Below are the code and all the weights of a small trained network. Each question names an input and a class and asks about switching units off, where a switched-off unit gives its printed mean instead of its output.

import numpy as np


def w(rows, s, z=0):
    codes = np.array(rows[::2]) - 128.0
    scale = np.full(codes.shape[1], s)
    scale[-1] = z or s
    return codes * scale


def f(y):
    return np.maximum(y, 0)


def log_softmax(a):
    a = a - a.max(-1, keepdims=True)
    return a - np.log(np.exp(a).sum(-1, keepdims=True))


def net(x, mask):
    res = np.array(x, float).reshape(1, 8) / 4 @ E
    y = f(res @ A[0][:, :-1].T + A[0][:, -1])
    res = res + np.where(mask, y, B[0][:, -1]) @ B[0][:, :-1]
    return log_softmax(res[-1] @ U[:, :-1].T + U[:, -1])


A, B = {}, {}
E = w([
[65,120,254,199,67,123,193,128],'x0',
[137,153,124,184,98,18,122,206],'x1',
[49,152,184,56,184,95,28,72],'x2',
[51,33,108,103,33,111,84,180],'x3',
[123,70,105,181,186,50,176,18],'x4',
[206,34,158,220,165,138,59,165],'x5',
[178,182,98,162,24,78,68,103],'x6',
[164,161,135,115,131,77,40,172],'x7',
],0.0071)
A[0] = w([
[151,112,158,144,92,95,28,222,104],'neuron 1',
[206,87,65,162,164,134,89,44,105],'neuron 2',
[166,149,56,45,178,159,81,162,101],'neuron 3',
[135,212,162,54,71,188,87,148,18],'neuron 4',
[101,233,149,64,46,179,102,125,39],'neuron 5',
[170,113,50,102,205,131,129,101,74],'neuron 6',
[166,95,130,166,103,146,187,144,66],'neuron 7',
[167,89,168,166,109,101,32,225,92],'neuron 8',
[145,105,103,164,104,188,211,179,126],'neuron 9',
[186,113,31,97,220,112,105,116,61],'neuron 10',
[157,130,159,220,160,78,153,16,143],'neuron 11',
[150,100,122,170,67,145,193,184,146],'neuron 12',
[112,162,145,134,227,83,152,133,77],'neuron 13',
[187,73,153,193,141,116,9,159,124],'neuron 14',
[110,216,221,178,191,51,203,118,73],'neuron 15',
[146,110,111,165,110,144,225,183,108],'neuron 16',
[62,100,75,121,39,40,102,134,74],'neuron 17',
[139,189,62,35,152,164,103,134,220],'neuron 18',
[119,136,119,103,64,99,70,176,253],'neuron 19',
[175,127,142,130,114,122,2,201,112],'neuron 20',
[55,95,197,90,166,177,159,117,95],'neuron 21',
[51,51,177,73,156,183,137,121,103],'neuron 22',
[66,45,171,92,189,195,139,92,103],'neuron 23',
[155,105,109,195,92,174,207,171,90],'neuron 24',
[138,193,88,49,151,181,104,122,174],'neuron 25',
[124,126,125,188,112,156,240,171,152],'neuron 26',
[57,119,101,102,51,49,139,136,102],'neuron 27',
[58,77,185,81,166,183,142,114,106],'neuron 28',
[168,86,119,212,99,157,194,140,119],'neuron 29',
[69,99,99,117,42,41,97,171,115],'neuron 30',
],0.0074,0.0028)
B[0] = w([
[110,143,146,194,155,116,38,210,235],'neuron 1',
[213,97,55,128,140,114,101,85,228],'neuron 2',
[149,179,86,92,153,110,154,221,234],'neuron 3',
[128,203,171,104,82,182,106,132,204],'neuron 4',
[116,213,193,79,35,177,124,149,217],'neuron 5',
[171,103,45,85,189,91,166,137,219],'neuron 6',
[158,103,137,164,111,146,156,131,188],'neuron 7',
[133,134,158,253,190,134,24,206,237],'neuron 8',
[157,92,143,119,92,187,198,165,225],'neuron 9',
[179,94,50,101,193,68,157,166,237],'neuron 10',
[175,147,118,188,139,83,144,3,250],'neuron 11',
[144,55,164,170,69,167,141,177,222],'neuron 12',
[114,158,137,125,197,76,171,138,194],'neuron 13',
[158,131,119,214,207,155,43,133,242],'neuron 14',
[85,195,213,189,152,41,204,99,229],'neuron 15',
[167,80,148,152,77,154,216,192,217],'neuron 16',
[95,76,87,102,65,60,87,113,222],'neuron 17',
[141,198,76,26,107,145,164,198,254],'neuron 18',
[94,145,136,122,99,109,74,179,236],'neuron 19',
[105,174,135,172,191,151,48,214,237],'neuron 20',
[56,101,180,79,177,154,144,70,227],'neuron 21',
[46,65,154,73,183,203,110,93,234],'neuron 22',
[78,59,135,73,234,180,124,73,247],'neuron 23',
[196,62,170,168,68,191,192,163,223],'neuron 24',
[147,201,102,36,121,147,175,158,232],'neuron 25',
[159,89,196,154,74,145,218,162,239],'neuron 26',
[66,72,120,92,51,70,118,133,217],'neuron 27',
[44,89,157,83,196,178,121,81,229],'neuron 28',
[206,60,144,183,98,162,164,124,228],'neuron 29',
[52,57,67,109,56,53,52,145,235],'neuron 30',
],0.0067,0.0069)
U = w([
[48,83,158,70,210,193,135,68,190],'0',
[93,198,209,173,150,29,203,79,136],'1',
[54,76,108,107,43,41,77,133,249],'2',
[116,239,154,64,59,188,132,144,52],'3',
[173,145,36,70,175,90,163,170,117],'4',
[121,153,152,208,179,127,24,198,80],'5',
[172,56,171,172,73,190,205,155,187],'6',
[195,101,88,192,144,95,105,2,10],'7',
],0.0081,0.0015)

Each question gives the input, the list of numbers given to net, and the class t.
The units are the neurons (one row each of A and B). Each row of codes is followed by its name. A weight is (code - 128) times the scale printed after its matrix; where a second scale follows, it is the last column's (A, B and U).
mask holds one flag per neuron, in row order. A switched-off neuron (its flag False) gives its mean, the last column of its row in B, instead of its output. The means were averaged over made-up inputs and are rounded, as every weight is.
A unit's drop is (log p(t) with every unit on - log p(t) with that unit switched off) / (log p(t) with every unit on - log p(t) with every unit switched off).
The circuit of an input: a set's keep is (log p(t) with only the set's units on - log p(t) with every unit switched off) / (log p(t) with every unit on - log p(t) with every unit switched off). Starting from the 12 units with the biggest drops (on a tie, the unit counted first), units are removed one at a time, each time the one whose removal leaves the highest keep (on an exact tie, the one counted first), for as long as the keep stays at least 0.8.
circuit, biggest first: the units of the circuit, biggest drop first
k most important neurons: the k neurons with the biggest drops, biggest first
drop of u: that unit's drop, to one decimal
input [-5,-6,1,7,-5,-5,-5,2], class 3: 2 most important neurons : neuron 18; neuron 5
input [2,-6,1,-6,5,4,-2,2], class 7: circuit, biggest first : neuron 11
input [-5,0,6,8,5,8,7,-7], class 5: 4 most important neurons : neuron 14; neuron 8; neuron 20; neuron 1
input [-5,0,8,0,7,-2,-1,-2], class 4: circuit, biggest first : neuron 10; neuron 6
input [-5,1,-2,-4,3,7,-1,-8], class 7: circuit, biggest first : neuron 2; neuron 11
input [-7,-6,3,-8,-8,6,1,6], class 4: 2 most important neurons : neuron 18; neuron 25
input [-8,-4,-5,4,-4,6,2,-5], class 4: circuit, biggest first : neuron 3; neuron 10
input [0,7,4,5,-2,2,8,-2], class 5: 3 most important neurons : neuron 8; neuron 20; neuron 1
input [-4,6,0,2,-2,-7,2,7], class 2: 2 most important neurons : neuron 30; neuron 17
input [8,-7,8,-6,3,1,4,4], class 1: 2 most important neurons : neuron 15; neuron 11
input [-2,-4,-8,-4,7,-4,5,1], class 7: 3 most important neurons : neuron 11; neuron 2; neuron 5
input [5,-8,-1,-7,-3,7,-5,-2], class 0: drop of neuron 23 : 0.2
input [2,7,-3,-8,2,-1,-3,1], class 1: drop of neuron 15 : 1.1
input [-8,3,6,-6,7,2,4,2], class 4: circuit, biggest first : neuron 10
input [-4,6,-2,-8,2,7,-4,1], class 7: drop of neuron 11 : 0.2
